Rows near named flat spaces through zero (a row that begins with a name and a colon came from that space):
bamat-dova: [  5  13  -4  -3  13  -7  13   1 -20   1 -18   9   0  14  21 -31  11  16
  22  16   5  -1  -3  17   3  -1   9]
bamat-dova: [ 17  -6 -11   0  36  -8  10   5  -1  -8  20 -28  40   6  -7  23 -21  -7
   0 -14  -9 -43 -36 -16  33  22   4]
tadod-taz: [ -5  23 -18 -23 -22  14 -27 -24 -10  57  11  10  -7  27 -34  58 -17 -31
  14 -19  -4  72 -65 -30 -37  -5 -32]
bamat-dova: [ 20  19 -14 -14  23 -13  13   4 -27   7 -11   1  11  15  22  -2  11  12
  24   2  12 -17 -35  -7  -2   8  14]
fuzok-figu: [  2  25  -4  -9   5 -26   9 -10 -33  -5   4   3  15  30  -9 -29  -8   6
  23  26   6  17 -11  -2   5   1 -15]
fuzok-figu: [-30   9  34  18  39 -36  16  -6 -12 -40 -10 -12  39  33 -32 -49 -45   8
  24  50 -14   2   8  18  47  -1 -11]
fuzok-figu: [-17 -16  60  31  15  17 -10  13  71  -1 -29 -36  40 -10 -19   3 -45   5
   2  20 -56 -27  13   5  44   5 -44]
tadod-taz: [ 46  12  -1  -1 -40 -24   4   2   9 -18  52 -42  54   2 -10 -47 -15  10
 -10  28 -33 -33  40 -18  43  24 -89]
fuzok-figu: [ 21  23 -19 -38 -56 -44  -3   3 -53 -26  27  28 -41 -23  14  11  56   9
 -25  -9  77   3  24 -58 -76 -12  24]
vefi-deso: [ -7  34 -11 -17 -24  -5  -6 -21 -34  31 -10  27 -19  34  -6 -24   6   0
  30  21   7  71 -14   9 -30 -15 -24]
vefi-deso: [ -4 -17 -11   1  -8   1  -4  -1   1 -14  25   0  -9 -15 -12  19   2 -14
 -26 -20  12  -4  11  -9  -5   0  15]
tadod-taz: [-26  12  35  -5 -10 -26 -18  -6   4 -11   3  -6  13   7 -48  35 -33 -14
  -3  12   7  24 -15 -46 -18  -9 -22]
vefi-deso: [-21  -4  -8   2  -1   5  -3 -12 -11   1   4  16 -19   8 -15   1  -3 -13
  -2  -3   7  35   0  13  -9 -10  14]
tadod-taz: [  8   4 -31 -15  -6  32  -8  -4  -8  48 -17  25 -37  -1  28  31  31  -6
   9 -32  11  27 -35   8 -38  -6  25]
tadod-taz: [ 29  33  -6 -14 -37   8  -5  -5  -2  42 -11   2   4  18  21 -36  14  17
  28  23 -22  27   1   7  -9   1 -61]
vefi-deso: [-12 -21  10  14  27  15  -4   4  28  -1  -2 -16  14  -8 -14  35 -24 -13
  -9 -18 -16 -19 -19  -2  20   6  11]
bamat-dova: [-37  -2  16   4 -24  41 -30 -14  29  49 -32  26 -41   2 -16  29  -5 -17
   5  -8 -16  75  -9  15 -37 -24 -11]
bamat-dova: [-28 -12  21  12 -17   2  -9  -3  15 -16  -3   8 -17 -11 -18  -9  -7  -5
 -15  10   0  21  37   9  -5 -14  -2]
tadod-taz: [-30  -5  18   6  18 -12  -4  -5   0 -17  -2   0   4   6 -31  19 -25 -12
  -3   3   7  11 -11 -10   1  -6  14]
fuzok-figu: [  6 -17 -34  15   1  33   3 -16  10  20  30  -8  10  16  -7 -29 -16 -17
  -1  -7 -43  20   8  50  44  11 -27]
fuzok-figu: [ -1 -11  15  13   8  27  -8   5  40  21 -15 -15  12  -6   1  14 -15  -2
   2  -6 -34 -10  -8   9  18   5 -19]
fuzok-figu: [  7  -3  -8  -6  10  27  -7   6  14  35 -23   5 -13  -9  22  41  14  -2
   6 -27  -1  -5 -36  -4 -19   1  19]
tadod-taz: [-56  24  39  -4  14  -2 -17 -14  -7  26 -61  33 -26  28 -25  22 -19  -4
  36  21  11  75 -40  -2 -42 -30  13]
vefi-deso: [-46 -35 -18  11   5  12  -9 -18  -6 -18  30  21 -35  -6 -41  31 -13 -40
 -34 -31  18  43   8  15  -9 -14  48]
bamat-dova: [ -22   -3   38    1   -8  -75   14   13  -31 -102   17    4   -4  -26
  -18  -29    8   17  -34   31   63  -39   70  -39  -14  -12   38]
tadod-taz: [-20  13  37   4   0 -18  -2   2   4 -14 -25   2   5   7 -11 -18 -13  12
  12  31   0  10  13  -5  -3 -11 -12]
bamat-dova: [ 22 -10 -13  -7   9  -5  -3   5   9  -4  38 -30  31 -11 -17  56 -16 -19
 -21 -32  -2 -40 -34 -43  12  21  -4]
vefi-deso: [-27   4  19   3  16 -20  -2  -7  -9 -17  -2   1   9  14 -32   9 -26  -9
   5  12   7  16 -13 -12   2  -6   5]
vefi-deso: [ 68  19 -29 -18 -50   4  12  17 -10  15   2   3 -13 -21  75 -58  67  41
   3   8   6 -38  46   9 -15  10 -27]
bamat-dova: [-23  24  24 -12 -19 -34   4   2 -37 -26 -37  40 -42  -1  16 -40  34  27
  12  35  51  28  37  -2 -50 -29  30]
vefi-deso: [ 18  47  -5 -26 -34 -19  -4 -11 -33  28  -7  13  -1  29   5 -27  12  14
  32  29   7  43 -13 -15 -30  -6 -45]
fuzok-figu: [-22  -1  21  16  13 -32  12  -7 -11 -46  13  -8  24  17 -30 -49 -30   3
   1  38  -6   1  33  15  37  -1 -12]
[ -6 -27 -26  10  10  25   3  -3   3   0  13   9 -20 -11   6   6   9 -14
 -17 -27   0   0   8  29   8   1  34] -> fuzok-figu
[-33 -16  12  30  30  42  -3 -12  34  28 -27   0   6  22 -14 -20 -36 -10
  21  10 -53  36  -6  61  42  -4 -13] -> bamat-dova
[ 30  18 -15  -5 -23   4   2  -7  -2  22  16 -12  21  18   7 -40  -1   8
  16  18 -29  10   7  12  20  11 -58] -> tadod-taz
[  7  -3 -19   0 -13  15   4  -2  -7  10  -3  16 -24  -4  24 -26  25   6
   0  -2   2  12  21  28  -7  -5   9] -> vefi-deso
[-23  -7  69  19 -12 -34  -5  15  35 -57  -7 -23  25 -23 -30 -16 -28  13
 -20  38  -5 -32  57 -27  16  -6 -28] -> fuzok-figu
[-13  37  61 -17 -15 -80   2  13 -28 -61 -18   1  13  -4 -17 -11  -1  29
   4  50  52 -19  23 -69 -36 -14  -4] -> fuzok-figu
[-10  -6  -4  22   6  42   3 -10  21  34 -24   8  -6  19  13 -53  -7   5
  24  17 -48  35  17  72  33  -4 -24] -> bamat-dova
[-34  45  45 -11 -17 -11 -21 -15  -4  35 -52  21  -7  36 -26  -1 -21   6
  44  42  -5  79 -28 -15 -39 -26 -42] -> tadod-taz
[-33 -17  17  19  31 -13  15   3  -8 -43 -15  11  -9  -2  -3 -32  -4   7
  -3  17  13  -9  32  30  17 -10  45] -> vefi-deso
[  6   8  11   3  -1   8  10  12   2   6 -45  16 -21  -7  47 -43  33  33
  19  20   3 -10  26  29  -9  -9  13] -> tadod-taz
[-24  31  18 -25 -21 -17 -14  -3 -30  14 -46  44 -50   2   8  23  30  10
  17   8  52  51 -17 -30 -81 -31  31] -> bamat-dova
[-15 -26  11  13  33  11  18  26   4 -27 -53  26 -45 -38  57 -10  47  27
  -8 -11  35 -47  31  31 -17 -13  94] -> tadod-taz
[ -3 -23 -10   1 -12 -13   0   3  -5 -39  39  -1 -11 -26 -15  17   7 -14
 -41 -21  26 -20  29 -18  -6   1  26] -> vefi-deso
[-20  -4  17   1  -3  -8  -8   0   4 -12  -2   4  -8  -7 -19  22  -8  -8
 -10  -2  12   9   2 -17 -15  -9  10] -> bamat-dova
[ -7  -6  -7  -1  -3   7  -7  -6   2   7  11   2  -5   1 -14  21  -7 -14
  -7 -13   0  15 -10  -4  -5  -1   1] -> vefi-deso
[  3  -7  -3  10  -4   9   4  -1   8  -3   5  -3   3   0   5 -30  -1   4
  -1   8 -17  -1  25  26  20   2 -13] -> bamat-dova
[  8   6  -5   1 -24 -11   1  -8  -6 -10  28  -7  12   9 -14 -34  -8  -1
  -5  17 -11  12  27   4  15   3 -38] -> fuzok-figu
[-22 -18 -22   4  38  32   6   0  -9  18 -34  33 -45  -4  28  22  24  -5
   7 -31  20  13 -26  37 -19 -12  80] -> tadod-taz

Rows near named flat spaces through zero:
dor-dunot: [-53 -16  -3 -30  17  56 -35  -9 -25 -22  50 -42  31 -26 -50  24   0  11
 -27 -14  -5  51 -19 -12  42  14   6]
modo-paz: [ 25  -4 -27   8  67 -18  -2 -26  -5  27 -28 -55   1 -26 -35  -8  15   6
  -1  -4 -49 -19  38   1   8   8  21]
gof-dufis: [-37  45  20 -14 -16  -6  24  16  13 -14  44  58   1   9  42 -41 -17  15
  17 -16   0 -62  -4 -36   6 -33  18]
git-lem: [ -1  20  26  17 -35 -10 -34  22 -29 -39  26  44  33   9 -14 -24  -8  -5
  17  57  14   5 -26  -8  38 -55  -1]
dor-dunot: [-25   2 -13 -11  13  25  -7  -5 -12  -6  29 -14  -2 -15 -30   2  -8   4
 -18 -10  -9  16  10 -12   8  24   3]
vemeg-raro: [-11 -28 -38  37 -70 -26   3 -16  -1  63   1  32 -24  49   5 -53 -37  13
   4 -70  -7 -52 -33 -39 -13  73  14]
vemeg-raro: [ 33 -25 -35  11  40 -17  -7 -35 -10  20 -43 -46 -19 -17 -37  12   7  -6
   2  -6 -36   9  30  20   3  27  -3]
modo-paz: [ 22   7 -16   0  17 -10  13 -14  -6 -28   0  -4 -21 -18  -9  26  -5 -14
   0  16   0  33  41  26 -22   3 -25]
baget-boz: [ -1  13 -33  27 -16 -14   0  -5 -24  -3  48  12  -4  -1 -34 -25 -29   1
 -16  -1  -3  10  27 -22 -18  36   1]
baget-boz: [ -1  -9 -12   5 -23  -9  -2 -14  -5   4 -13  23 -23  12   1 -10 -15  -3
  16 -15  -8 -15  -7   0   8  14  -8]
git-lem: [ 23  12   0  15   8 -15  23  15  20  36 -28   5 -18  10  18 -22   7  -2
  -5   3  -3 -37  17  -6 -31  14  12]
vemeg-raro: [  8  17  18  -2  -4  37  -2  40  -3 -25  12   4  -7 -10 -17  25   8 -21
 -35  59  39  61  17  17 -29  11 -20]
gof-dufis: [ 46 -21   6  25   1 -51 -22 -17 -11  -6 -36 -15  36   7   3   7  15  -3
  34  25  -6   3 -17  24  22 -55  -3]
vemeg-raro: [-20  15  19 -10  37  18 -11  17   4  19   7 -25  32 -12 -10 -24  20  15
 -11   6 -18 -32  -9 -26  27 -22  38]
modo-paz: [ 16 -23   9  11 -46 -12  24  13  30  22 -11   6   1  32  53  22   3  -3
  -7 -24  47  16 -25  13 -54  19 -14]
modo-paz: [ -3  26  13  16  16   2  -5  33  -4   8  45 -18  47  -7 -14 -24   9  11
 -28  28  10  -1   6 -29 -10 -15  31]
dor-dunot: [  9   1  -3   9   2 -19   0  -5  -3   0   4  -3  13   1   2  -6  -1   3
   7   1  -3  -6   2  -2   0 -13   4]
modo-paz: [ 24   1  31   1  23  13 -22  26  -1  -4 -38 -18  18  -9 -13  12  32 -12
  -4  60   7  18  -7  20  16 -35   2]
gof-dufis: [-35  34  17 -33   9  21  23  10  12 -31  36  26  -9 -13  26   2  -6   5
   1  -7   5 -12  13 -10  -1 -20  -1]
dor-dunot: [  1  24   0  -5   3  30   1  21 -11 -25   6  20 -35 -15 -28   7  -6 -20
 -21  45  10  33  32  11 -13  21 -20]
vemeg-raro: [ 17  -5  -8  14  -3 -13  -6  -5 -11  -9   3  -6   6  -2 -12   8  -2  -6
   0  14   5  23   8  10  -7  -1  -9]
dor-dunot: [ 13 -22  19   2 -45  13 -32   8 -19 -40 -22  24  -3  11  -9  34   0 -24
  12  46  33  60 -33  37  20 -19 -40]
git-lem: [ 43 -18 -10  18  15 -39 -13 -25 -14 -14 -26 -25  17  -8 -12  21   9  -7
  21  20  -9  24  10  30   7 -29 -13]
git-lem: [-41  24  20 -25 -14  46  26  36  26  11  23  28 -23   7  28 -10  -3   4
 -26 -15  23 -18  -5 -23 -24  27   8]
modo-paz: [ -4  -1 -24   8  26 -19   5 -21   1  35   0 -21   2  -3 -11 -31  -4  17
   3 -36 -38 -46  12 -25   7  17  28]
modo-paz: [ 39  39  -6  29  49 -32  18  18  -1   5  20 -25  24 -21 -14 -19  11   0
 -19  42  -7  -5  57  -8 -38 -16  21]
gof-dufis: [ 18   1 -31  16 -12 -19  21 -14  -2   2   5  11 -33   3  -3   2 -20  -8
  -5 -12   2  11  33   7 -39  40 -18]
git-lem: [ -6  -6   1   0   7  35  13  27  26  64 -31 -18 -26  11   0 -16  14   2
 -36 -16   1 -24  -2 -17 -29  61  21]
git-lem: [ -6  -4  -5 -21  23   6  17 -16  13  -3  -5 -17 -10 -12  14  23   5   3
   1 -25  -7   3  13  10  -7   3  -5]
gof-dufis: [ -2   7  21 -17  12  21 -15   9   0  -4 -48  19 -24  -4  -6  -8  13 -10
  17  30 -18 -25  -9  10  40 -22  -1]
vemeg-raro: [-41  24 -19 -22 -39  40  39   7  12  -3  20  68 -89  10  14 -13 -40 -10
 -15 -35   9 -15  25 -14 -35  77 -23]
gof-dufis: [-42  14  -4 -50  24  43  29  -9  13 -32  35  -4 -28 -27  12  37  -7   1
 -16 -31   3  25  27   5 -15  19 -16]
dor-dunot: [ 16 -12  23  -7   3 -27  10  -7  19 -13  -9 -15  38   4  49  31  19   6
  22  -8  18   6 -20  21  -5 -55  -4]
modo-paz: [ 54  10  10  10  15 -23  16   9  10 -14 -48   7 -22  -5  16  22  16 -23
  11  49  10  15  32  41 -29 -24 -24]
dor-dunot: [-11 -20  29 -33  -9  31  -1   6  16 -25 -15  -7   4   0  29  52  17  -7
   1   0  31  42 -29  30   3 -20 -23]
gof-dufis: [ 24  46  14  17 -17 -33  16  19  -1 -21 -13  74 -29  11  22 -39 -13 -14
  30  46  -3 -47  23   0  -3 -38  -8]
modo-paz: [ 11  -8 -30   0   5 -15  21 -27   1  -9   7  -8 -24  -8   2  23 -14  -4
   0 -25  -2  22  31  15 -30  27 -20]
git-lem: [ 13  45  35  -2  26 -17  16  29  21   9 -31  33  -3   2  34 -42  18   2
  23  34 -17 -77  10 -12  10 -58  25]
baget-boz: [ 50 -26   3  50   5 -41 -24  11  -6  38 -10 -58  72  11 -15  -5  26   7
 -13  25  13  18 -20  -1 -14 -18  25]
dor-dunot: [ -8   8  25  -9   9  33 -22  28  -6  -7  -6  -4  12  -7 -19   0  16  -6
 -13  40   7  13 -13   0  22 -15   6]
baget-boz: [-35 -32 -10  -3 -25  24  -9  -5  13  65 -20  -5 -13  27   1 -31  -4  17
  -8 -64 -15 -47 -46 -33  17  56  27]
git-lem: [  6  -6 -13  -1 -12 -31  -5 -35 -24 -63  38   7  19 -12   0  35 -19  -3
  26   0   8  47   8  24   9 -37 -32]
vemeg-raro: [ -3  -9   1   4 -50  -1  11   5   7  -3   1  36 -20  24  26   5 -16  -7
   4 -14  28   8 -17   5 -21  19 -20]
git-lem: [ -8   1  -6 -14  28   7  18  -8  18  25 -17 -15 -18  -6  11  -5   7   8
  -2 -30 -21 -32  12  -7  -5  16  13]
baget-boz: [ 21 -30  11  -4 -23 -17   7 -11  12 -26  -6 -12  20   9  40  58   9  -7
  11  -7  40  55 -20  40 -24 -24 -32]
vemeg-raro: [-17  40  -1   8  15  -4  -7  12 -24 -27  68   7  33 -19 -28 -29 -13   9
 -10  25  -7  -2  22 -31  11 -24  19]
vemeg-raro: [  7 -24   7   6 -22  -2  -4   3  12  25 -28  -2   2  21  18   3   8   1
   4 -14  11  -6 -30   4  -3   8   1]
gof-dufis: [ 19   3  12  35 -19 -29 -14  21  -7  13  14   0  47  17   1 -26   5   6
  -1  24  15  -8 -20 -16  -3 -26  19]
gof-dufis: [ -4 -13 -14  18 -24   6 -13   2  -3  53 -38  20 -34  25 -20 -47 -10   1
   1 -16 -23 -50 -19 -23  16  48  16]
dor-dunot: [  3  -4  45 -11   1  16  -7  31  26  24 -49   0  15  15  33  -3  33   1
   6  18  12 -28 -40   4  16 -35  15]
baget-boz: [-18 -23 -21  14 -33   6  -3  -3  -2  32  27 -10   7  19  -9 -10 -16  11
 -22 -42  11   7 -21 -24 -16  53   9]
baget-boz: [  7 -12  -7  20 -37  -9 -15   1 -13   3  -1  18  -2  17 -11 -10 -12  -5
   4   6   9   8 -17  -1   3  13  -8]
baget-boz: [ 21  51  -4  28  62 -13 -11  25 -23   5  27 -22  28 -31 -57 -48  10   3
 -22  64 -31 -20  54 -28   5 -20  38]
baget-boz: [ -1  -4 -32  39 -34 -15 -22  -6 -26  38   0  27 -19  22 -43 -63 -28   3
   1  -9 -26 -41  -7 -35  17  48  17]
[ -8   2  -9  -3 -26  29  14  14   7   9  -4  25 -48  10  -2   2 -14 -13
 -21  -4  17  12  10   1 -30  56 -17] -> vemeg-raro
[ 37  14  17  -2 -26  -2  20  20   3 -66  -4  37 -27  -4  25  58  -2 -36
   0  62  56  78  28  57 -49 -21 -61] -> modo-paz
[ 17  -8 -38  36   9 -56 -22 -41 -29  23  -8  -5  11   3 -36 -52 -17  14
  32 -19 -57 -55   5 -23  41  -5  25] -> git-lem
[ 62 -12   3  19  23 -18  23  14  28  36 -65 -33 -15   4  19  24  30 -16
 -14  25  15  13  25  34 -56  14  -8] -> git-lem
[ 22 -20  -4 -20  21  -6  18 -23  11 -35 -10 -34  -2 -19  21  72  12 -11
   3  -5  18  63  21  49 -29 -12 -36] -> git-lem
[-23  29  -5  17 -29 -30  -1  -1 -20 -25  76  38  34   7   3 -39 -31  16
  12  -8   2 -22  -4 -37  10 -27  14] -> vemeg-raro
[ 12  15  24   0   5  11  -3  28   5  -2 -21  11  -2   0   2  -4  14 -10
  -4  42  10  -2   0   7   0 -18   0] -> dor-dunot
[ -3   1  16   4  12  24 -16  27   7  43 -35  -9  -1   7 -15 -31  19   2
 -13  16 -12 -35 -17 -18  18  11  28] -> git-lem
[ 52  18   3  31 -29 -32   1  15 -14 -33 -22  48 -25   9  -1   2  -9 -30
  15  69  22  24  25  32 -23 -19 -35] -> dor-dunot
[  1  13   4  29 -31  40 -46  43 -29  32 -42  47 -44  18 -70 -64  -8 -21
 -17  67 -14 -25 -14 -22  37  46  10] -> dor-dunot
[-17  -6 -32  10   9 -17   3 -26  -5  34  22 -17   6   2 -14 -33 -15  21
  -1 -53 -32 -39   4 -34   6  30  27] -> dor-dunot
[  9  -2 -26  -9 -12 -19  23 -35  -1 -26 -17  35 -57  -1  14  16 -24 -13
  28 -22 -12  -1  28  25 -10  14 -36] -> modo-paz
[-15 -18  20   7   3  15 -23  22  10  54  -5 -37  49  15  -2 -24  24  21
 -18 -14   0 -27 -49 -31  19   0  44] -> modo-paz
[-21   8  -6 -26   7  -1  21 -21   9 -20  13  14 -18  -8  24  10 -11   5
  16 -34 -10 -14  11   2   3  -7  -9] -> gof-dufis
[ 12  53  -5  15 -16 -18  41  24   3 -30  46  54 -28  -1  18 -14 -25 -12
 -11  28  25   3  54  -5 -59   6 -17] -> gof-dufis
[ 22 -15  13  28 -19 -55 -26 -13  -6  20 -36  14  37  27  17 -39   6  12
  49   0 -22 -61 -46  -9  48 -59  22] -> gof-dufis
[-19   3 -18 -36  40  -3  41 -34  14 -42  62 -41  15 -34  29  60  -4  12
  -9 -51   9  47  40  15 -38  -6 -16] -> dor-dunot
[ -3  -4   1 -10 -13  18   5   3   3 -10  -9  13 -25   2   4  17  -4 -10
  -4   3  12  20   1  14  -9  16 -19] -> dor-dunot
[-15 -16 -17  19 -39   8  -9   4 -10  21  32   0   8  18 -17 -12 -17   6
 -23 -22  17  16 -19 -21 -14  47   4] -> baget-boz
[ 25  -4  31   8 -36   9 -17  30   1  -9 -52  38 -19  20   8   6  11 -25
  11  57  27  14 -25  27   7 -18 -23] -> dor-dunot
[ 32   3  -3  17   4 -24 -10  -4 -22 -44  18  -9  24 -15 -18  28   0 -13
   2  45  16  57  21  27  -9 -31 -23] -> vemeg-raro
[ 11  -3 -15  21 -16 -24  -6 -10 -14  -1  10   7   5   7 -11 -12 -13   0
   7   0  -3   0   2  -4  -1   4  -2] -> git-lem
[ 26  23 -34  11  32 -35  29 -23  -6 -15  14  -2 -25 -21  -9  -1 -15  -5
   3   0 -21  -1  66   8 -32  10 -10] -> modo-paz
[-12  13  14 -49  84  24   8 -15  16  -9 -34 -38  -8 -40   3  21  30   5
  11  -2 -42 -24  25  14  34 -37  12] -> vemeg-raro
[  5  -2 -15  11 -41 -17  15  -8  -9 -36  47  21  -1   6  12  26 -26  -8
  -4  -6  36  51  11  13 -39  12 -33] -> git-lem
[  3 -17 -22   0  -3 -16   0 -31 -12 -21  18 -13   4  -7  -7  25 -12   0
   7 -20  -1  31   8  13  -3   5 -18] -> git-lem

Rows near named flat spaces through zero (a row that begins with a name and a colon came from that space):
dovi-kib: [-24 -51  14 -12 -10 -15   6 -63 -22   3   5  21  18 -46  84 -14  21  12
  17 -10 -46  21   3 -32  36  -8  25]
vifut-vam: [ 36  26   1 -28  18  16   1  11  -6   1 -17  -3  -3  -5  15 -23  19 -12
   0 -38  48 -22  23  16  27  12  -4]
vifut-vam: [-16 -36 -37  34 -15  15  17 -10  -3  -9  27 -27 -14  -9   5  18  -8   3
   7  41 -23  -1 -39 -16  -7 -16  -2]
felop-zut: [ 79  -3 -63 -19  35  74  34   5 -42 -18  -5 -58 -21 -30  51 -31  30 -37
  16 -43  96 -67  -2  12  60   7 -29]
dovi-kib: [ 21  52  -4 -16 -18  51   5  35  53 -28  45 -15 -69 -13 -15  13  46   7
   0  13  42   7 -44  25  11 -13  52]
dovi-kib: [ -6  -6   7  -4 -10   0   0 -16   7  13  -2  11  -9  -4  21  -2  14   8
  -4   5  -3   1  15  -2  21 -11  -4]
lusiz-kazez: [  4  10  -2 -20  35  20  16 -17  12 -13  30   3  16 -24  21   1  21  -4
  20   3   6 -22 -10  27  57  13  -4]
vifut-vam: [  0 -22 -35   4  -3   7  15  -3 -16 -32  29 -31   8 -46  32  -7   1  -7
  32  -3 -20   8 -62 -15  -9  18  47]
vifut-vam: [ -5 -23 -33  24  -3  16  16  -6  -1   7   8 -19  -9   5   5   3  -4   2
  -6  27   1 -19  -4  -6  13 -15 -22]
felop-zut: [ 23 -11  -6 -23   8 -13  -1 -14 -39   5 -26  -4  24 -33  47 -22   5 -19
  25 -41   9 -11  10  -4  15  29  -9]
lusiz-kazez: [  1  38 -46  17  -9   5   7  43  42   9  28 -30 -18  -1 -45  30  -2 -10
  22  55  10 -31 -43  48   6  30 -31]
felop-zut: [-19   4  -3  -8 -12  -4   4  -3  23 -18  36   0  -1 -36  22   0  17  12
  20  11 -30  21 -45  -1   6  11  57]
dovi-kib: [-14  34  16  13  20  -8  -8  38  30  -2  -2  10  14  56 -74  -1 -27  13
 -37   6   4   2  18  10 -32  -7   7]
vifut-vam: [  4   0 -11  -3   6   9   7   3  -1 -14  13 -11   2 -14   8  -5   4  -2
   8  -4   2  -2 -19   0   4   6  19]
dovi-kib: [-18  -9  28 -18  -3  28  10 -32  22 -35  46  18 -21 -30  42  -5  40  26
  -3  -4 -20  36 -26 -20  26 -32  81]
dovi-kib: [ 15 -14  -5   4  21  17   6  -1 -32 -31   7 -18  10  -4  -9   6 -15 -16
  10 -15   5   1 -22 -10 -22   0   2]
vifut-vam: [ -6   0  -4  27  -6  35   7   1  25   7  18  -3 -44  37 -38  34   3   9
 -26  49  16 -12   7  10   9 -43 -40]
felop-zut: [ -1 -16  24 -12  69 -12   5 -26 -41 -16 -11  17  77  11  -5 -11 -31 -13
   5 -35 -14 -14  28   1  11  17 -27]
felop-zut: [-24  -3   9   6  34  -5   7  -5   7 -20  22   8  38  11 -20  -1 -18   9
  -5   5 -28   4  -8  -1  -1   1  19]
vifut-vam: [  1  21  59   1 -31   4 -29   1  15  12  -9  32 -55  37 -53  54   5   1
 -17  23   8  31  22  12 -34 -34 -40]
dovi-kib: [  9 -62  30   9  20  34   8 -69 -52   9 -23  20 -10  25  31  13   1  -3
 -27  -6  12  -9  63 -30  32 -62 -71]
lusiz-kazez: [  0  32 -22 -19 -44 -42 -13  27  27  32 -14  -3  -5 -40  30 -18  20   0
  29  -2  -5   0 -15  19   7  51  23]
felop-zut: [  4   2  12  -8  27  18   7 -12  -3 -19  17   4   9  -2  -5  10   3  -5
   5  -2   4  -5  -5   9  16  -4  -6]
felop-zut: [-21  10   5  16  19  25  10   7  33 -23  41   1  -7  26 -43  20  -5  16
 -19  34  -9   3 -19   8   0 -25  15]
lusiz-kazez: [ -8 -14 -21  44 -15  19   4  15   2 -10  19 -25 -32  28 -55  43 -25  -3
  -8  51  -7   3 -32  -3 -43 -25 -28]
lusiz-kazez: [  5  38   0   4 -11  -6 -11  44  27  11 -14  -1 -15  32 -44  -7  -6   6
 -23  -1  23  -1  12  11 -26   2   8]
vifut-vam: [-30   6  47   0 -14 -38 -24  -4  10   4  -5  35  12  14 -29  20 -16  11
  -4   7 -43  40   5  -5 -39   0  11]
dovi-kib: [-11   7   2   5   7 -17  -4  12   5   2  -4   4  20  13 -20  -5 -16   4
  -6  -1 -11   2   3   1 -16   9   6]
lusiz-kazez: [  2 -18  -7   9  11  -3   3  -9 -22   3  -9  -5  16   5  -1   4 -16  -9
   4   1  -4 -11   6  -3  -2   2 -29]
felop-zut: [  8   4  77  -9 -22 -26 -41 -23 -23  41 -54  52 -25  41 -34  48  -9 -13
 -11   0   6  20  70  11 -25 -20 -97]
lusiz-kazez: [  0  17  -1  -2 -38 -31 -18  26  11  22 -27   2 -12   1  -1 -16   0   6
  -6 -11   0  15   7  -7 -30  14  22]
lusiz-kazez: [ 14  21 -17 -23  47  -5  12  -1  -1  11  -3  -1  48 -14  13 -15   3 -17
  23 -12  18 -50  17  41  59  44 -40]
[ 35  19 -63  -3 -37 -27  -5  36 -13  36 -27 -42  -9 -44  18   3   1 -37
  55   7  24 -36 -29  34  -1  69 -50] -> dovi-kib
[-20  11  48 -11  12  10  -5 -22  22 -24  40  30  -7  -3 -21  42  12   7
  10  23 -26  26 -19  16   7 -14   6] -> felop-zut
[ 33 -34 -45 -11 -25  -3   7 -22 -53   4  -9 -35  -6 -76  77   3  16 -36
  65 -12   3 -16 -40  -2  17  41 -27] -> dovi-kib
[ -3 -37  -5  11  35  27  19 -38 -27 -21  25  -7  16  -7   9  23  -8 -11
  13  16 -12 -14 -12  -2  24 -14 -35] -> lusiz-kazez
[ 11  10 -11 -28  28 -19   5   5 -13  -4 -14  -2  52 -26  37 -50   2  -5
  13 -51   5 -14   8   0  21  40  36] -> vifut-vam
[ 17   3  39 -13 -41 -20 -30 -12 -17  36 -44  26 -36   3   6  25  11 -13
   6  -6  12  15  38   5 -14  -4 -55] -> felop-zut
[  2  32  -7  -8  25  53  19  22  38 -65  75 -20 -20 -18 -26  15  21   6
  11  14   9  10 -75  17   4  -5  73] -> vifut-vam
[ -8 -22  47   8  30  41   6 -35  -4 -14   5  29 -15  51 -18  10   1  18
 -51   0  11  10  48 -22  13 -72 -13] -> dovi-kib
[ -1 -18 -14  13 -14   6   4  -6  -8  -1   5 -12 -15  -6   5  12  -2  -3
   6  16  -6   2 -15  -8  -7  -8  -9] -> vifut-vam
[ 16  -3  14   4  16  42   5  -6  -7 -17   7  -1 -26  26 -21  15   4  -2
 -21   0  29  -3  12  -3   1 -37 -16] -> dovi-kib
[ 19  -4 -12  -7  -9  15   3   1 -16 -19  10 -19 -17 -30  19   4  11 -13
  23 -11  10   6 -33  -4  -7   8  17] -> vifut-vam
[  0 -24  -6  25  -3 -11  -5   2 -31   9 -27  -8   8  27 -23   5 -34  -8
 -12   1  -4  -1  15 -18 -39  -9 -34] -> lusiz-kazez
[ 23  66 -12  13  -1  13 -10  70  43  21 -15 -13 -35  62 -93  16 -12  -6
 -31  23  59 -30  20  44 -22   1 -45] -> dovi-kib
[ 24  -5  28 -45 -55 -42 -29 -29 -35  29 -41  21 -17 -70  82   1  35 -22
  54 -39  -7  27   5  -2   5  39  -8] -> felop-zut
[-14   5  -7 -15 -48 -15  -4  -2  25  -5  26  -1 -24 -59  48  -2  34  10
  33   8 -30  32 -52  -4   2  20  66] -> felop-zut
[  5 -11  19   1  37  19   5 -14 -18 -14  -4   8  16  28 -15  -3 -12  -1
 -22 -16  12  -6  27  -9   3 -23 -14] -> lusiz-kazez
